Below are the code and all the weights of a small trained network. Each question names an input and a target symbol and asks about switching units off, where a switched-off unit gives its printed mean instead of its output.

import numpy as np


def w(rows, s, z=0):
    codes = np.array(rows[::2]) - 128.0
    scale = np.full(codes.shape[1], s)
    scale[-1] = z or s
    return codes * scale


def norm(h):
    return h / np.sqrt((h * h).mean(-1, keepdims=True) + 1e-5)


def f(y):
    return y / 2 * (1 + np.tanh(0.7978845608 * (y + 0.044715 * y**3)))


def softmax(a):
    e = np.exp(a - a.max(-1, keepdims=True))
    return e / e.sum(-1, keepdims=True)


def log_softmax(a):
    a = a - a.max(-1, keepdims=True)
    return a - np.log(np.exp(a).sum(-1, keepdims=True))


def net(x, mask):
    ids = ['ΘΣΦεζπ'.index(c) for c in x.split()]
    T = len(ids)
    res = E[ids] + P[:T]
    u = 0
    for l in range(2):
        q, k, v = (norm(res) @ M[l].T for M in (Q, K, V))
        z = softmax(np.where(np.tri(T) > 0, q @ k.T / 3**0.5, -1e9)) @ v
        res = res + np.where(mask[u], z, O[l][:, -1]) @ O[l][:, :-1]
        u += 1
        y = f(norm(res) @ A[l][:, :-1].T + A[l][:, -1])
        res = res + np.where(mask[u : u + 4], y, B[l][:, -1]) @ B[l][:, :-1]
        u += 4
    return log_softmax(norm(res)[-1] @ U[:, :-1].T + U[:, -1])


Q, K, V, O, A, B = {}, {}, {}, {}, {}, {}
E = w([
[97,197,154,43,134,9],'Θ',
[78,123,36,166,199,94],'Σ',
[104,54,190,64,202,166],'Φ',
[152,84,204,149,158,47],'ε',
[52,180,75,143,71,138],'ζ',
[227,149,177,230,136,34],'π',
],0.015)
P = w([
[189,115,68,76,12,113],'0',
[182,134,78,87,68,110],'1',
[171,136,85,98,91,121],'2',
[170,144,90,108,101,133],'3',
[167,143,92,112,113,149],'4',
[161,145,95,115,115,156],'5',
[154,149,100,118,118,160],'6',
[141,154,108,122,118,156],'7',
[137,155,109,121,117,163],'8',
[130,162,115,125,117,160],'9',
[124,163,117,127,116,160],'10',
[119,165,117,124,118,162],'11',
[121,167,111,122,123,166],'12',
],0.011)
Q[0] = w([
[144,115,91,72,2,229],'0.h0',
[138,180,187,75,96,178],'0.h0',
[89,71,231,145,39,151],'0.h0',
],0.0072)
K[0] = w([
[34,169,66,46,15,217],'0.h0',
[101,139,253,70,91,220],'0.h0',
[54,57,11,63,115,132],'0.h0',
],0.0056)
V[0] = w([
[178,156,90,127,194,254],'0.h0',
[36,69,140,77,152,74],'0.h0',
[123,156,225,121,99,177],'0.h0',
],0.0081)
O[0] = w([
[129,166,140,143,255,149,60],'0.h0',
[173,101,134,136,192,204,99],'0.h0',
[107,66,182,242,199,136,3],'0.h0',
],0.0086,0.0047)
A[0] = w([
[135,114,193,157,64,142,132],'0.n0',
[141,161,105,114,24,112,105],'0.n1',
[70,55,104,176,179,144,255],'0.n2',
[148,2,141,176,149,107,67],'0.n3',
],0.0077,0.0035)
B[0] = w([
[134,36,16,139,254,75,132],'0.n0',
[75,75,127,162,238,181,255],'0.n1',
[87,163,56,123,104,177,172],'0.n2',
[123,147,135,56,198,141,122],'0.n3',
],0.0089,0.0049)
Q[1] = w([
[168,54,199,11,57,135],'1.h0',
[34,163,127,72,81,82],'1.h0',
[148,114,177,67,164,82],'1.h0',
],0.011)
K[1] = w([
[98,186,122,71,86,207],'1.h0',
[132,145,207,145,213,73],'1.h0',
[113,238,77,16,2,218],'1.h0',
],0.0078)
V[1] = w([
[237,134,104,216,97,150],'1.h0',
[204,102,78,238,161,193],'1.h0',
[147,127,130,253,191,29],'1.h0',
],0.0076)
O[1] = w([
[2,44,84,59,86,146,57],'1.h0',
[123,93,127,44,64,150,7],'1.h0',
[123,105,108,61,166,154,87],'1.h0',
],0.0095,0.0014)
A[1] = w([
[110,131,122,139,204,74,143],'1.n0',
[220,192,154,128,129,62,210],'1.n1',
[115,109,48,124,177,115,218],'1.n2',
[30,82,44,149,253,185,7],'1.n3',
],0.011,0.002)
B[1] = w([
[180,134,160,30,198,217,170],'1.n0',
[98,53,31,67,61,60,254],'1.n1',
[201,254,195,116,169,235,223],'1.n2',
[145,117,232,160,67,77,229],'1.n3',
],0.0087)
U = w([
[171,54,143,167,42,55,165],'Θ',
[200,144,43,98,176,167,3],'Σ',
[139,128,164,125,253,144,75],'Φ',
[179,152,238,172,107,123,155],'ε',
[95,106,98,247,128,153,230],'ζ',
[51,109,132,106,125,171,127],'π',
],0.012,0.0032)

Each question gives the input, a string of symbols that net reads in full, and the target symbol t.
The units are the heads (3 rows each of Q, K, V and O) and the neurons (one row each of A and B). Each row of codes is followed by its name. A weight is (code - 128) times the scale printed after its matrix; where a second scale follows, it is the last column's (O, A, B and U).
mask holds one flag per unit, layer by layer, with each layer's heads first. A switched-off unit (its flag False) gives its mean, the last column of its rows in O or B, instead of its output. The means were averaged over made-up inputs and are rounded, as every weight is.
A unit's drop is (log p(t) with every unit on - log p(t) with that unit switched off) / (log p(t) with every unit on - log p(t) with every unit switched off).
The circuit of an input: a set's keep is (log p(t) with only the set's units on - log p(t) with every unit switched off) / (log p(t) with every unit on - log p(t) with every unit switched off). Starting from all 10 units, units are removed one at a time, each time the one whose removal leaves the highest keep (on an exact tie, the one counted first), for as long as the keep stays at least 0.8.
circuit, biggest first: the units of the circuit, biggest drop first
unit that matters most: the unit with the biggest drop
top k neurons: the k neurons with the biggest drops, biggest first
k most important neurons of layer l: the k neurons of layer l with the biggest drops, biggest first
drop when u is switched off: that unit's drop, to one decimal
input Σ Φ ε Σ Φ ζ Σ Σ Φ Σ ε ε, target Φ: top 2 neurons : [0.n0; 1.n0]
input ε Σ Σ Θ Σ Σ Σ Σ Φ, target Θ: top 2 neurons : [0.n1; 1.n2]
input ε ζ Φ ζ, target ε: unit that matters most : 0.n1
input Φ Σ ζ ζ ζ Σ ζ Φ Σ Φ Σ Φ π, target Θ: 2 most important neurons of layer 0 : [0.n2; 0.n1]
input Φ π Σ Φ, target Σ: top 4 neurons : [0.n1; 1.n3; 0.n3; 0.n2]
input Σ ζ Θ Σ Σ Σ Σ Σ Φ ζ Σ ζ, target ζ: top 3 neurons : [1.n2; 0.n0; 1.n3]
input Σ Σ Σ Σ ε ζ Σ Φ Θ, target Θ: 2 most important neurons of layer 0 : [0.n0; 0.n2]
input Θ ε ε Θ Σ, target ε: 2 most important neurons of layer 1 : [1.n3; 1.n2]
input Θ Φ π ζ Σ π Φ π ε ζ, target ε: top 2 neurons : [1.n3; 1.n1]
input ε π π Σ ε π, target Φ: top 2 neurons : [0.n0; 0.n1]
input Σ Σ Σ ε ε Φ π Σ Φ Θ, target Θ: top 2 neurons : [1.n1; 1.n2]
input ε Σ Σ Θ Φ Φ ε, target Σ: top 2 neurons : [0.n0; 1.n3]
input Σ Φ ζ ε Φ, target Σ: top 3 neurons : [0.n1; 1.n3; 0.n2]
input ζ Σ Φ ζ Σ ε ζ Θ Σ Σ, target ε: circuit, biggest first : [1.n3]
input Σ Σ Θ ε Φ ζ Φ Σ ε ζ ε, target Φ: 2 most important neurons of layer 0 : [0.n0; 0.n3]
input Θ Σ Φ ε Θ π Σ Φ π, target Σ: top 4 neurons : [0.n0; 0.n2; 1.n3; 0.n1]
input Φ Σ Θ Φ ζ, target ζ: 2 most important neurons of layer 0 : [0.n1; 0.n0]
input ζ Σ Φ Θ Σ Φ Σ Σ Σ π, target Θ: drop when 0.n1 is switched off : 0.0
input Θ Σ π Σ, target π: drop when 1.n1 is switched off : 0.1
input π ε Φ, target Θ: drop when 1.n1 is switched off : 0.3
input Σ Σ Φ Σ ε π ε Φ Σ Σ Θ π, target Σ: most important neuron of layer 0 : [0.n0]
